Below are the code and all the weights of a small trained network. Each question names an input and a class and asks about switching units off, where a switched-off unit gives its printed mean instead of its output.

import numpy as np


def w(rows, s, z=0):
    codes = np.array(rows[::2]) - 128.0
    scale = np.full(codes.shape[1], s)
    scale[-1] = z or s
    return codes * scale


def norm(h):
    return h / np.sqrt((h * h).mean(-1, keepdims=True) + 1e-5)


def f(y):
    return np.maximum(y, 0)


def log_softmax(a):
    a = a - a.max(-1, keepdims=True)
    return a - np.log(np.exp(a).sum(-1, keepdims=True))


def net(x, mask):
    res = np.array(x, float).reshape(1, 3) / 4 @ E
    u = 0
    for l in range(2):
        y = f(norm(res) @ A[l][:, :-1].T + A[l][:, -1])
        res = res + np.where(mask[u : u + 4], y, B[l][:, -1]) @ B[l][:, :-1]
        u += 4
    return log_softmax(norm(res)[-1] @ U[:, :-1].T + U[:, -1])


A, B = {}, {}
E = w([
[75,247,113,253,82],'x0',
[44,184,193,117,199],'x1',
[126,123,127,143,147],'x2',
],0.0043)
A[0] = w([
[109,100,249,137,77,251],'0.n1',
[156,240,121,193,97,158],'0.n2',
[254,214,56,89,107,179],'0.n3',
[201,130,206,95,141,86],'0.n4',
],0.0042,0.0031)
B[0] = w([
[143,127,102,95,249,238],'0.n1',
[12,148,235,136,2,254],'0.n2',
[129,12,143,231,205,234],'0.n3',
[89,190,174,190,179,161],'0.n4',
],0.0043,0.0033)
A[1] = w([
[99,191,129,151,175,251],'1.n1',
[186,113,122,103,106,153],'1.n2',
[196,53,61,132,145,34],'1.n3',
[148,113,100,205,1,21],'1.n4',
],0.0077,0.0021)
B[1] = w([
[148,105,102,93,81,240],'1.n1',
[93,197,125,225,54,184],'1.n2',
[101,158,35,142,21,250],'1.n3',
[229,35,237,129,254,253],'1.n4',
],0.0071,0.0042)
U = w([
[159,88,24,158,14,216],'0',
[148,172,99,142,147,11],'1',
[113,83,130,8,209,188],'2',
[167,201,89,149,160,27],'3',
[155,189,92,145,157,3],'4',
[187,46,221,211,148,194],'5',
[156,184,99,143,151,1],'6',
[35,225,179,137,55,210],'7',
],0.013,0.0069)

Each question gives the input, the list of numbers given to net, and the class t.
The units are the neurons (one row each of A and B). Each row of codes is followed by its name. A weight is (code - 128) times the scale printed after its matrix; where a second scale follows, it is the last column's (A, B and U).
mask holds one flag per neuron, layer by layer. A switched-off neuron (its flag False) gives its mean, the last column of its row in B, instead of its output. The means were averaged over made-up inputs and are rounded, as every weight is.
A unit's drop is (log p(t) with every unit on - log p(t) with that unit switched off) / (log p(t) with every unit on - log p(t) with every unit switched off).
The circuit of an input: a set's keep is (log p(t) with only the set's units on - log p(t) with every unit switched off) / (log p(t) with every unit on - log p(t) with every unit switched off). Starting from all 8 units, units are removed one at a time, each time the one whose removal leaves the highest keep (on an exact tie, the one counted first), for as long as the keep stays at least 0.8.
circuit, biggest first: the units of the circuit, biggest drop first
k most important neurons: the k neurons with the biggest drops, biggest first
top k neurons in layer l: the k neurons of layer l with the biggest drops, biggest first
drop when u is switched off: that unit's drop, to one decimal
input [0,0,4], class 0: circuit, biggest first	1.n4
input [0,7,5], class 2: 3 most important neurons	1.n3, 1.n2, 0.n2
input [0,1,-2], class 2: top 2 neurons in layer 1	1.n3, 1.n2
input [-5,0,-6], class 0: 2 most important neurons	1.n4, 0.n2
input [8,-1,-2], class 5: 2 most important neurons	1.n4, 1.n3
input [5,-1,4], class 5: drop when 1.n4 is switched off	0.7
input [2,-7,7], class 5: drop when 1.n4 is switched off	1.0
input [5,-4,-3], class 5: drop when 0.n3 is switched off	0.0
input [0,2,2], class 2: top 2 neurons in layer 1	1.n3, 1.n2
input [1,1,2], class 7: top 2 neurons in layer 1	1.n4, 1.n3
